Moves between states:
Nud: @>Liv, $>Bil, &>Mel, *>Zer, §>Lud, !>Mep
Gof: @>Gef, $>Foz, &>Ras, *>Dad, §>Ruv, !>Fel
Riv: @>Vit, $>Vis, &>Fif, *>Sem, §>Bub, !>Bes
Fam: @>Dig, $>Ruv, &>Sim, *>Gef, §>Bug, !>Foz
Kiv: @>Lib, $>Pok, &>Vev, *>Fop, §>Dib, !>Vom
Met: @>Fop, $>Vom, &>Led, *>Nik, §>Pok, !>Rem
Bub: @>Mif, $>Bef, &>Fas, *>Mef, §>Met, !>Vuz
Pim: @>Seb, $>Nif, &>Tor, *>Tif, §>Tem, !>Sur
Dum: @>Kob, $>Gud, &>Vaf, *>Zol, §>Tev, !>Bon
Gaz: @>Zaf, $>Vab, &>Dar, *>Zir, §>Pup, !>Rad
Sur: @>Tor, $>Fub, &>Gos, *>Pon, §>Tuf, !>Tem
Gel: @>Nim, $>Veg, &>Vam, *>Fik, §>Kap, !>Bif
Buv: @>Zir, $>Rad, &>Vif, *>Dev, §>Vab, !>Biz
Fel: @>Ras, $>Bug, &>Mul, *>Dig, §>Duv, !>Ruv
Mef: @>Vuz, $>Fas, &>Met, *>Ser, §>Nik, !>Das
Nir: @>Gaz, $>Zaf, &>Rad, *>Buv, §>Vif, !>Zir
Pon: @>Tem, $>Gos, &>Tuf, *>Nif, §>Gof, !>Pum
Sig: @>Zod, $>Sus, &>Gud, *>Dum, §>Vaf, !>Kob
Gev: @>Pib, $>Nam, &>Niv, *>Pil, §>Ful, !>Guv
Ran: @>Sof, $>Pim, &>Tif, *>Sok, §>Vub, !>Fur
Vis: @>Mef, $>Vuz, &>Das, *>Fif, §>Bef, !>Ser
Mif: @>Bef, $>Nik, &>Kiv, *>Vuz, §>Fop, !>Fas
Kad: @>Dum, $>Kob, &>Bon, *>Gat, §>Sus, !>Zol
Kan: @>Sez, $>Ful, &>Fuf, *>Pib, §>Gib, !>Nam
Gal: @>Kir, $>Lok, &>Vul, *>Tos, §>Ves, !>Viz
Tif: @>Sur, $>Tor, &>Tem, *>Vub, §>Pum, !>Pon
Kip: @>Fik, $>Bif, &>Ral, *>Tar, §>Veg, !>Teb
Mel: @>Tar, $>Teb, &>Nim, *>Lud, §>Bif, !>Gel
Pok: @>Kad, $>Dum, &>Zol, *>Vev, §>Zod, !>Gat
Foz: @>Sim, $>Duv, &>Feb, *>Ras, §>Vov, !>Bug
Zol: @>Bon, $>Vaf, &>Tev, *>Zod, §>Dus, !>Sus
Nif: @>Pum, $>Tuf, &>Gof, *>Tor, §>Dad, !>Fub
Vam: @>Sok, $>Fur, &>Bag, *>Kap, §>Pim, !>Gaf
Tuf: @>Fam, $>Dig, &>Foz, *>Gof, §>Ras, !>Gef
Gef: @>Foz, $>Sim, &>Bug, *>Fel, §>Mul, !>Ras
Mul: @>Vov, $>Sem, &>Zed, *>Duv, §>Vit, !>Sis
Kob: @>Gud, $>Dus, &>Kef, *>Bon, §>Gem, !>Vaf
Viz: @>Vul, $>Bel, &>Fis, *>Gek, §>Kel, !>Ves
Fub: @>Gof, $>Gef, &>Fel, *>Gos, §>Dig, !>Dad
Ral: @>Kap, $>Gaf, &>Sof, *>Veg, §>Fur, !>Ran
Bel: @>Nir, $>Gaz, &>Zir, *>Fis, §>Biz, !>Buv
Vub: @>Pon, $>Tem, &>Pum, *>Seb, §>Fub, !>Nif
Pup: @>Loz, $>Tes, &>Bil, *>Nud, §>Mel, !>Liv
Led: @>Dib, $>Sig, &>Dum, *>Pok, §>Zol, !>Kad
Sof: @>Pim, $>Seb, &>Sur, *>Fur, §>Pon, !>Tif
Dig: @>Ruv, $>Mul, &>Duv, *>Foz, §>Feb, !>Sim
Fop: @>Vom, $>Vev, &>Dib, *>Rem, §>Kad, !>Led
Gud: @>Dus, $>Guk, &>Gan, *>Vaf, §>-, !>Kef
Das: @>Met, $>Fop, &>Rem, *>Bef, §>Lib, !>Nik
Nik: @>Rem, $>Led, &>Pok, *>Kiv, §>Vev, !>Lib
Vif: @>Pup, $>Loz, &>Liv, *>Vab, §>Mep, !>Nud
Kir: @>Lok, $>Rim, &>Bel, *>Viz, §>Fis, !>Vul
Bon: @>Vaf, $>Kef, &>Gem, *>Sus, §>Guk, !>Tev
Sus: @>Tev, $>Gem, &>Guk, *>Gud, §>Gan, !>Dus
Rad: @>Dar, $>Zer, &>Loz, *>Vif, §>Liv, !>Pup
Dus: @>Guk, $>-, &>-, *>Kef, §>-, !>Gan
Gek: @>Ves, $>Fis, &>Kel, *>Lok, §>Nir, !>Rim
Teb: @>Ral, $>Kap, &>Ran, *>Nim, §>Sok, !>Veg
Ras: @>Bug, $>Feb, &>Vov, *>Ruv, §>Sis, !>Mul
Fif: @>Ser, $>Das, &>Bef, *>Bub, §>Fas, !>Mif
Veg: @>Ran, $>Sof, &>Fur, *>Vam, §>Bag, !>Sok
Zed: @>Kov, $>Bub, &>Mef, *>Vit, §>Ser, !>Vis
Tem: @>Gos, $>Dad, &>Fam, *>Pum, §>Gef, !>Tuf
Zir: @>Rad, $>Dar, &>Pup, *>Biz, §>Nud, !>Vif
Guv: @>Niv, $>Gib, &>Tol, *>Sez, §>Gal, !>Ful
Kov: @>Bub, $>Mif, &>Vuz, *>Vis, §>Das, !>Mef
Vit: @>Vis, $>Mef, &>Ser, *>Bes, §>Mif, !>Fif
Gen: @>Gek, $>Ves, &>Rim, *>Kir, §>Bel, !>Lok
Bil: @>Kip, $>Fik, &>Teb, *>Mel, §>Nim, !>Tar
Duv: @>Sis, $>Zed, &>Vit, *>Feb, §>Bes, !>Riv
Vaf: @>Kef, $>Gan, &>-, *>Tev, §>-, !>Gem
Vov: @>Sem, $>Bes, &>Kov, *>Sis, §>Vis, !>Zed
Sim: @>Duv, $>Sis, &>Riv, *>Bug, §>Sem, !>Feb
Tev: @>Gem, $>-, &>-, *>Dus, §>-, !>Guk
Tor: @>Fub, $>Gof, &>Dad, *>Tem, §>Fam, !>Gos
Fas: @>Kiv, $>Lib, &>Vom, *>Met, §>Led, !>Fop
Zaf: @>Vab, $>Nud, &>Zer, *>Rad, §>Loz, !>Dar
Bes: @>Fif, $>Ser, &>Mif, *>Kov, §>Vuz, !>Bub
Gan: @>-, $>-, &>-, *>-, §>-, !>-
Kef: @>Gan, $>-, &>-, *>Gem, §>-, !>-
Bug: @>Feb, $>Riv, &>Sem, *>Mul, §>Zed, !>Vov
Fik: @>Bif, $>Vam, &>Kap, *>Teb, §>Ran, !>Ral
Dib: @>Sig, $>Zod, &>Kob, *>Kad, §>Bon, !>Dum
Liv: @>Bil, $>Kip, &>Tar, *>Mep, §>Gel, !>Mel
Ruv: @>Mul, $>Vov, &>Sis, *>Sim, §>Riv, !>Duv
Mep: @>Mel, $>Tar, &>Gel, *>Tes, §>Fik, !>Lud
Gem: @>-, $>-, &>-, *>Guk, §>-, !>-
Vom: @>Vev, $>Gat, &>Sig, *>Led, §>Dum, !>Dib
Seb: @>Nif, $>Pum, &>Fub, *>Sur, §>Gos, !>Tor
Zod: @>Sus, $>Tev, &>Dus, *>Kob, §>Kef, !>Gud
Gat: @>Zol, $>Bon, &>Sus, *>Sig, §>Gud, !>Zod
Vab: @>Nud, $>Liv, &>Mep, *>Dar, §>Tes, !>Zer
Biz: @>Vif, $>Pup, &>Nud, *>Zaf, §>Zer, !>Vab
Dad: @>Fel, $>Ras, &>Ruv, *>Fam, §>Sim, !>Dig
Zer: @>Mep, $>Mel, &>Lud, *>Loz, §>Kip, !>Tes
Dev: @>Biz, $>Vif, &>Vab, *>Gaz, §>Dar, !>Zaf
Fur: @>Tif, $>Sur, &>Pon, *>Bag, §>Nif, !>Vub
Fis: @>Buv, $>Zir, &>Biz, *>Kel, §>Zaf, !>Dev
Pib: @>Nam, $>Fuf, &>Gib, *>Guv, §>Tol, !>Niv
Dar: @>Zer, $>Mep, &>Tes, *>Pup, §>Bil, !>Loz
Rim: @>Kel, $>Dev, &>Gaz, *>Bel, §>Zir, !>Nir
Sem: @>Bes, $>Fif, &>Bub, *>Zed, §>Mef, !>Kov
Vuz: @>Fas, $>Kiv, &>Fop, *>Das, §>Rem, !>Met
Kel: @>Dev, $>Biz, &>Zaf, *>Nir, §>Rad, !>Gaz
Loz: @>Tes, $>Lud, &>Kip, *>Liv, §>Tar, !>Bil
Bif: @>Vam, $>Sok, &>Gaf, *>Ral, §>Sof, !>Kap
Nam: @>Fuf, $>Gal, &>Tos, *>Niv, §>Gen, !>Gib
Ser: @>Das, $>Met, &>Nik, *>Mif, §>Kiv, !>Bef
Nim: @>Veg, $>Ran, &>Sok, *>Bif, §>Gaf, !>Vam
Tar: @>Teb, $>Ral, &>Veg, *>Gel, §>Vam, !>Nim
Tos: @>Viz, $>Vul, &>Ves, *>Gen, §>Rim, !>Gek
Ves: @>Fis, $>Buv, &>Dev, *>Rim, §>Gaz, !>Kel
Rem: @>Led, $>Dib, &>Kad, *>Lib, §>Gat, !>Pok
Lib: @>Pok, $>Kad, &>Gat, *>Vom, §>Sig, !>Vev
Sis: @>Zed, $>Kov, &>Vis, *>Riv, §>Fif, !>Vit
Fuf: @>Gal, $>Kir, &>Viz, *>Gib, §>Gek, !>Tos
Sok: @>Fur, $>Tif, &>Vub, *>Gaf, §>Seb, !>Bag
Bef: @>Nik, $>Rem, &>Lib, *>Fas, §>Vom, !>Kiv
Sez: @>Ful, $>Tol, &>Gal, *>Nam, §>Tos, !>Fuf
Lok: @>Rim, $>Kel, &>Nir, *>Vul, §>Buv, !>Bel
Kap: @>Gaf, $>Bag, &>Pim, *>Ran, §>Tif, !>Sof
Ful: @>Tol, $>Gen, &>Kir, *>Fuf, §>Viz, !>Gal
Tes: @>Lud, $>Gel, &>Fik, *>Bil, §>Teb, !>Kip
Vul: @>Bel, $>Nir, &>Buv, *>Ves, §>Dev, !>Fis
Feb: @>Riv, $>Vit, &>Bes, *>Vov, §>Kov, !>Sem
Pum: @>Tuf, $>Fam, &>Gef, *>Fub, §>Fel, !>Gof
Pil: @>Guv, $>Niv, &>Ful, *>Kan, §>Fuf, !>Sez
Lud: @>Gel, $>Nim, &>Bif, *>Kip, §>Ral, !>Fik
Gos: @>Dad, $>Fel, &>Dig, *>Tuf, §>Foz, !>Fam
Bag: @>Vub, $>Pon, &>Nif, *>Pim, §>Tor, !>Seb
Niv: @>Gib, $>Tos, &>Gen, *>Ful, §>Kir, !>Tol
Guk: @>-, $>-, &>-, *>Gan, §>-, !>-
Tol: @>Gen, $>Gek, &>Lok, *>Gal, §>Vul, !>Kir
Vev: @>Gat, $>Zol, &>Zod, *>Dib, §>Kob, !>Sig
Gib: @>Tos, $>Viz, &>Gek, *>Tol, §>Lok, !>Gen
Gaf: @>Bag, $>Vub, &>Seb, *>Sof, §>Sur, !>Pim

In the rows, zero is written as 441.

The rows follow the links: the fewer symbols apart two states are, the more alike their rows tend to be.

Each row is also shifted at random along 5 hidden directions that mean nothing.

Some states, each with a row of numbers:
Gat	[660,422,340,447,463,333,359,312,523,392,331,484,403,416,474,394,458,411,496,543,494,354,459,358,555,300,515,420,376,466,482,322,425,572,373,437,585,556,359]
Bag	[275,430,426,510,507,412,437,496,463,368,514,439,338,428,431,457,374,342,465,363,466,314,401,314,462,361,418,337,422,422,404,596,496,552,463,292,509,498,442]
Pum	[546,471,494,447,530,421,511,457,293,385,494,358,569,386,405,501,380,421,422,579,383,464,495,432,458,379,402,348,457,389,393,310,347,362,496,272,421,420,506]
Pib	[416,455,567,507,427,529,497,469,317,459,494,432,498,474,399,475,427,420,461,498,363,422,457,456,307,481,361,403,519,405,392,463,422,407,533,362,323,342,465]
Ran	[345,355,431,515,535,439,409,559,427,398,496,480,450,403,457,448,406,335,437,327,421,558,412,283,432,424,481,396,438,356,392,477,434,352,484,332,476,419,489]
Zol	[386,448,324,350,506,340,351,477,343,467,434,473,493,264,429,571,501,408,294,494,396,503,441,377,560,413,509,527,367,378,490,368,418,286,453,504,514,426,653]
Gem	[310,435,323,364,494,368,383,471,420,468,366,402,496,367,401,562,390,422,346,483,502,345,456,387,585,500,396,475,359,571,517,441,432,330,513,437,539,304,621]
Riv	[443,599,410,344,374,385,493,354,486,443,483,361,288,438,404,468,447,526,406,480,489,183,429,589,511,387,377,439,402,514,487,580,525,658,362,518,460,580,413]
Gan	[509,455,350,391,507,374,431,498,475,411,451,377,402,394,413,511,358,415,381,394,514,322,429,393,571,446,394,408,369,528,471,544,468,430,472,381,544,419,541]
Tem	[498,438,479,463,545,425,526,485,410,339,509,344,510,432,437,423,339,427,474,457,444,502,465,417,476,371,428,312,444,408,374,367,371,407,445,249,454,491,407]
Kef	[668,422,374,375,547,388,418,548,324,443,466,401,564,306,413,567,412,402,311,457,408,545,456,382,537,473,447,462,395,411,453,372,383,213,513,392,480,340,659]
Kiv	[646,419,354,356,469,394,396,476,451,464,414,454,494,363,468,465,483,466,363,405,442,597,439,444,524,469,520,528,395,419,476,358,414,293,405,539,481,440,523]
Sez	[39,475,509,463,469,458,522,496,461,366,615,424,359,432,480,360,464,452,458,308,384,606,401,482,377,344,515,385,479,253,346,489,459,501,335,411,382,668,328]
Bif	[602,348,468,548,487,477,373,509,359,452,444,536,479,411,438,479,452,313,449,421,376,494,428,272,365,453,458,434,469,362,411,451,433,358,543,360,433,329,519]
Mef	[611,513,388,327,420,387,434,422,410,477,458,427,436,359,439,490,511,507,346,471,414,478,443,535,501,428,483,524,406,404,475,407,446,404,381,572,441,510,512]
Biz	[460,419,509,503,344,529,436,404,493,491,408,510,393,546,459,374,485,457,514,403,438,421,427,473,314,498,431,481,501,458,438,496,486,524,442,521,369,412,340]
Loz	[595,384,496,508,421,502,388,486,359,484,479,572,470,399,469,440,553,389,427,399,324,642,419,381,308,457,534,514,498,269,408,404,435,340,456,509,356,426,474]
Bug	[417,477,439,301,498,468,586,638,495,423,578,250,484,448,439,457,324,551,330,214,510,628,420,606,518,596,386,438,425,498,414,554,436,241,415,441,393,420,508]
Fub	[550,465,487,461,496,444,525,452,399,384,460,326,496,474,392,468,314,430,474,515,475,323,481,442,468,431,331,317,449,517,414,441,404,458,511,257,443,383,445]
Vab	[324,420,475,489,329,512,371,386,418,549,358,559,431,492,432,451,535,430,465,484,401,382,437,439,322,521,427,541,486,465,482,470,477,460,490,571,376,323,448]
Nir	[462,510,537,467,388,495,486,464,392,446,602,490,333,424,451,410,546,453,429,360,323,529,394,514,302,383,493,462,509,235,375,541,501,524,367,508,313,608,386]
Fel	[274,541,437,409,441,359,509,284,484,353,423,338,400,469,433,384,394,507,512,602,493,263,491,529,531,283,417,337,418,492,441,352,413,661,349,367,496,623,296]
Nim	[398,341,432,550,480,434,359,434,457,410,412,558,436,429,481,390,476,337,512,421,411,525,429,271,399,362,534,416,446,343,411,383,426,453,442,392,489,476,388]
Tar	[638,393,480,553,439,466,352,442,321,470,448,592,440,380,439,484,533,321,450,494,321,462,428,294,323,388,489,466,482,293,419,426,450,431,507,425,407,399,505]
Nam	[278,552,560,455,415,500,493,495,220,482,614,450,413,362,366,571,507,412,349,492,276,382,427,486,304,432,378,448,511,279,392,559,478,437,513,425,288,425,583]
Seb	[467,414,463,515,514,432,471,461,439,368,456,394,453,468,422,436,331,375,503,460,476,350,456,348,458,390,387,307,439,476,403,449,417,484,495,244,487,418,415]
Dev	[567,419,537,532,331,529,449,327,486,476,356,503,436,583,457,336,479,469,578,504,440,387,462,486,305,466,419,444,516,484,434,405,444,568,437,482,368,412,265]
Fas	[682,433,364,383,422,393,400,391,509,461,357,452,450,432,464,425,466,482,432,461,486,458,450,464,522,446,487,498,396,498,494,367,430,429,390,533,502,461,430]
Sim	[321,556,441,294,449,433,521,504,306,494,510,310,527,360,373,587,421,528,281,501,411,428,465,598,496,535,350,493,430,479,469,456,421,283,491,482,369,346,641]
Tor	[263,418,446,449,518,416,480,445,410,383,417,364,541,444,427,446,344,430,466,520,467,441,489,408,496,417,404,351,433,489,422,331,364,387,484,295,474,392,451]
Vit	[249,513,367,288,410,392,467,431,487,478,436,371,440,402,446,461,466,560,349,422,482,480,444,591,545,482,458,529,389,494,493,427,447,393,360,590,454,491,483]
Gud	[654,482,358,403,517,352,413,505,407,396,532,424,352,315,421,528,433,382,348,396,432,373,405,367,539,358,459,419,379,380,443,553,492,463,427,400,523,531,563]
Tol	[483,423,573,524,403,507,501,329,401,420,390,447,550,541,458,333,447,472,578,592,391,503,505,491,320,400,441,382,528,408,387,235,347,485,435,375,346,453,267]
Mep	[220,369,424,495,383,499,354,486,505,510,410,560,365,482,460,428,498,391,451,307,449,444,389,370,367,530,460,522,454,454,465,581,522,443,469,541,434,364,451]
Sur	[470,295,454,520,537,470,490,464,572,350,321,348,588,593,473,320,242,421,595,415,586,507,494,359,492,496,392,291,442,621,410,307,336,371,500,214,514,313,296]
Fik	[421,340,436,520,471,494,375,586,439,464,485,530,419,428,451,465,447,340,419,260,420,540,386,296,374,520,462,464,454,388,420,575,488,335,515,420,437,337,522]
Gof	[353,551,459,406,488,415,541,487,417,373,576,315,359,416,393,491,353,450,406,424,462,284,430,493,491,383,353,338,429,449,406,588,481,541,437,320,447,528,471]
Bil	[568,366,459,564,387,518,385,487,564,460,439,546,284,542,455,387,432,357,524,259,488,329,369,330,338,494,417,429,467,480,432,688,559,583,475,441,448,404,362]
Vaf	[261,450,302,368,494,342,381,469,486,428,424,425,383,351,436,514,420,413,360,401,506,354,420,378,597,418,452,461,346,501,497,511,478,436,432,456,577,457,550]
Lok	[185,465,523,448,362,532,479,442,408,509,443,443,458,508,421,444,463,489,446,442,410,428,444,533,333,546,376,485,506,472,443,485,459,425,482,505,329,345,433]
Fam	[535,529,487,385,489,460,560,551,366,414,577,285,451,425,376,535,328,468,363,401,452,355,439,521,467,493,306,367,447,483,407,579,451,395,509,320,393,390,547]
Kap	[402,282,434,551,508,453,375,442,464,413,314,504,576,483,478,383,392,357,540,471,469,560,475,270,434,446,484,393,447,469,429,265,349,332,509,323,499,321,396]
Foz	[423,498,456,359,475,441,554,488,449,411,489,285,491,466,415,456,338,521,409,427,498,437,463,561,507,494,360,389,433,530,431,456,410,388,443,384,421,423,454]
Kel	[340,404,527,474,366,520,451,374,429,494,362,488,544,526,471,366,500,498,513,514,400,566,478,514,332,500,461,493,509,439,438,282,384,395,437,521,341,379,343]
Liv	[355,386,449,499,408,475,369,458,451,474,460,575,392,425,483,404,546,394,447,354,376,565,398,376,350,431,537,511,469,311,426,466,479,439,415,532,411,484,418]
Teb	[474,349,446,530,485,469,370,531,397,443,477,545,444,400,459,455,472,328,436,348,381,562,406,288,372,444,501,455,458,326,407,480,453,354,498,402,438,391,505]
Guv	[-33,445,498,508,356,494,449,327,492,459,340,444,415,576,419,396,410,450,558,540,496,217,471,464,381,468,346,400,478,590,465,467,462,606,484,417,429,364,323]
Tuf	[485,471,491,425,550,362,522,373,325,323,486,359,602,363,461,399,427,470,469,640,360,627,521,470,491,248,522,334,453,282,367,107,275,390,370,295,437,613,374]

The symbols that take the first to the second take the third to the fourth, perhaps in another order. What is the fourth?
Answer with the state's name.
A [359,437,434,535,499,383,374,441,368,375,537,549,340,331,455,456,509,310,447,449,342,436,402,271,410,246,538,387,439,224,387,467,471,546,416,360,489,608,452]
B [118,521,438,355,494,422,501,530,312,455,523,322,506,357,367,593,380,458,309,476,420,366,460,493,500,503,333,431,422,479,449,505,431,317,531,385,413,335,647]
C [609,465,386,337,412,454,486,526,575,470,461,352,378,489,442,440,382,528,383,254,555,429,402,557,516,585,388,489,400,580,482,615,508,406,411,535,451,409,465]
D Kad

A [573,369,465,558,518,437,418,459,413,371,441,475,466,442,447,424,391,331,514,465,424,434,451,276,415,360,452,334,452,393,394,404,410,462,497,264,484,432,414]
B [329,558,458,354,477,365,522,380,336,389,511,341,492,354,421,473,446,509,394,599,381,450,487,550,508,315,456,401,430,358,420,294,375,457,375,403,424,586,453]
C [288,468,538,437,405,561,532,585,412,490,578,400,412,493,415,465,424,475,393,268,408,508,397,539,321,589,367,466,509,422,398,643,503,365,487,467,296,363,487]
D Zer

A [307,524,459,377,547,389,544,538,353,352,633,323,448,330,428,487,400,458,354,403,387,548,434,487,498,343,459,361,429,294,368,445,412,390,397,330,421,591,503]
B [443,518,433,346,452,409,546,435,501,396,494,306,433,460,446,401,384,551,426,420,498,457,455,594,520,429,422,404,417,482,433,433,425,471,354,441,436,552,380]
C [472,545,482,451,522,400,494,513,262,378,632,384,391,311,378,568,415,366,357,485,340,338,425,397,439,316,393,340,447,292,377,546,462,481,489,282,422,524,577]
D Dig

A [229,374,526,487,440,548,546,531,574,406,474,373,453,603,477,305,337,485,540,249,518,577,422,496,367,552,405,369,498,504,379,508,436,413,433,374,377,411,276]
B [382,418,540,483,372,534,491,395,473,464,404,452,487,563,463,343,452,495,536,453,436,511,462,524,329,498,431,443,514,462,418,379,413,457,430,467,350,412,302]
C [564,517,374,343,409,363,404,366,412,469,428,458,414,346,443,487,537,494,362,528,411,430,448,510,515,379,501,528,397,400,490,376,448,461,365,583,468,542,489]
D Led

A [337,408,469,498,367,474,364,362,420,494,389,577,437,445,475,396,575,425,483,496,364,518,440,419,338,412,532,524,480,338,446,355,441,471,412,558,395,469,381]
B [346,367,441,506,503,438,353,500,294,462,437,545,538,341,430,526,492,329,391,488,339,550,446,280,395,435,489,469,452,323,428,365,401,281,542,396,439,325,596]
C [514,393,535,499,368,539,469,406,489,471,394,479,484,565,477,325,467,486,545,428,433,549,452,499,315,500,453,458,516,444,417,374,417,448,427,487,348,410,289]
D Mel

A [513,337,458,526,482,473,378,535,411,439,487,558,456,398,483,419,500,346,442,325,363,657,405,308,361,433,543,469,467,277,392,430,440,334,457,436,424,438,465]
B [264,433,434,467,499,428,513,470,553,350,448,327,400,527,434,396,281,438,513,377,566,309,442,423,512,436,352,298,415,580,420,536,451,535,456,268,511,448,356]
C [168,426,530,469,435,484,501,422,422,412,467,436,510,483,472,355,461,478,500,469,390,607,467,501,360,414,485,416,501,348,384,306,379,418,399,418,359,506,328]
D Vif

A [536,395,493,499,420,477,388,454,363,474,484,579,459,389,480,417,579,398,436,424,307,660,421,396,317,405,568,513,495,228,401,362,430,375,414,521,360,495,434]
B [498,347,454,561,521,421,412,420,453,353,407,483,483,454,474,373,394,341,548,483,439,481,461,278,435,331,490,331,449,387,392,327,384,479,456,268,509,474,354]
C [330,562,389,290,419,370,471,415,408,464,495,382,416,345,434,490,510,541,326,474,413,471,446,595,526,407,477,521,402,395,472,412,447,429,342,581,426,572,507]
D Led

A [492,419,567,497,444,544,563,526,486,393,555,389,442,545,468,333,386,469,513,295,435,596,421,507,325,476,431,362,521,377,346,494,433,439,419,359,333,492,300]
B [116,438,435,465,391,431,344,396,385,491,461,603,385,355,479,435,628,411,412,451,321,565,411,403,363,361,586,556,456,241,441,397,472,459,371,600,409,558,451]
C [178,555,445,332,480,394,508,456,276,444,519,333,525,324,381,575,433,489,313,575,377,423,478,536,506,425,393,447,425,404,446,380,394,343,466,422,404,431,605]
D Bef

A [458,622,454,342,410,388,508,369,320,446,521,349,390,361,371,548,462,507,353,601,397,226,462,583,485,369,359,435,430,429,461,484,467,550,421,465,405,527,524]
B [553,415,326,393,447,372,383,412,571,434,371,458,386,434,479,401,446,458,439,383,526,442,424,423,551,426,503,480,373,505,493,436,463,472,367,519,548,504,412]
C [591,453,543,493,360,490,396,340,270,517,418,574,520,402,442,456,608,437,450,624,264,530,475,459,284,395,505,528,522,271,423,267,396,419,454,540,311,432,447]
D Ran

A [195,537,448,382,506,408,499,522,293,424,572,345,453,330,373,583,398,431,320,476,388,366,442,464,486,420,366,399,425,394,420,519,444,385,497,351,420,430,618]
B [410,509,437,333,427,435,520,424,449,457,416,311,511,467,412,468,379,549,404,496,498,392,482,591,512,512,358,448,427,573,474,404,406,391,444,463,422,385,464]
C [391,399,448,541,396,426,341,330,451,436,404,613,364,429,489,365,577,375,527,499,364,472,422,339,357,296,574,468,462,290,425,362,459,584,370,503,455,587,322]
D Kap

A [588,401,479,541,550,401,471,436,430,306,494,426,459,426,466,367,377,361,533,477,418,503,455,320,446,264,494,281,451,324,352,333,379,508,416,225,491,582,333]
B [546,461,488,377,550,473,590,647,397,385,603,261,530,424,418,478,301,479,356,292,454,602,437,516,473,531,370,360,445,435,372,508,398,241,482,301,383,393,536]
C [389,332,298,395,423,400,395,386,774,420,243,422,404,583,525,273,365,513,542,304,678,457,437,448,597,512,487,459,355,690,520,417,448,493,332,529,604,455,249]
D Dum

A [275,342,418,514,498,474,395,554,466,445,420,472,445,461,429,477,363,339,450,330,488,409,411,288,435,526,393,410,432,507,442,562,470,364,557,342,487,279,519]
B [351,486,452,383,469,429,538,425,458,401,428,299,507,484,419,432,337,514,451,498,512,391,484,539,515,460,361,373,432,555,441,388,389,432,442,360,451,424,414]
C [276,454,362,323,401,373,434,297,538,458,284,398,529,466,485,372,467,574,461,564,520,501,502,573,564,443,497,512,390,557,516,202,366,421,335,579,495,486,351]
D Kad

A [389,457,562,508,396,518,504,401,395,443,452,430,467,526,421,406,429,455,519,507,404,397,465,489,322,451,380,394,519,436,398,425,423,502,476,384,345,409,357]
B [480,486,544,490,382,496,502,416,463,413,554,474,336,490,474,336,507,471,507,379,376,507,409,515,315,364,490,419,511,292,372,497,482,588,344,474,342,629,278]
C [255,427,517,459,358,532,472,419,472,492,411,459,461,543,449,383,467,492,490,421,439,484,446,527,338,534,417,478,499,477,439,446,446,442,443,514,345,381,360]
D Pup

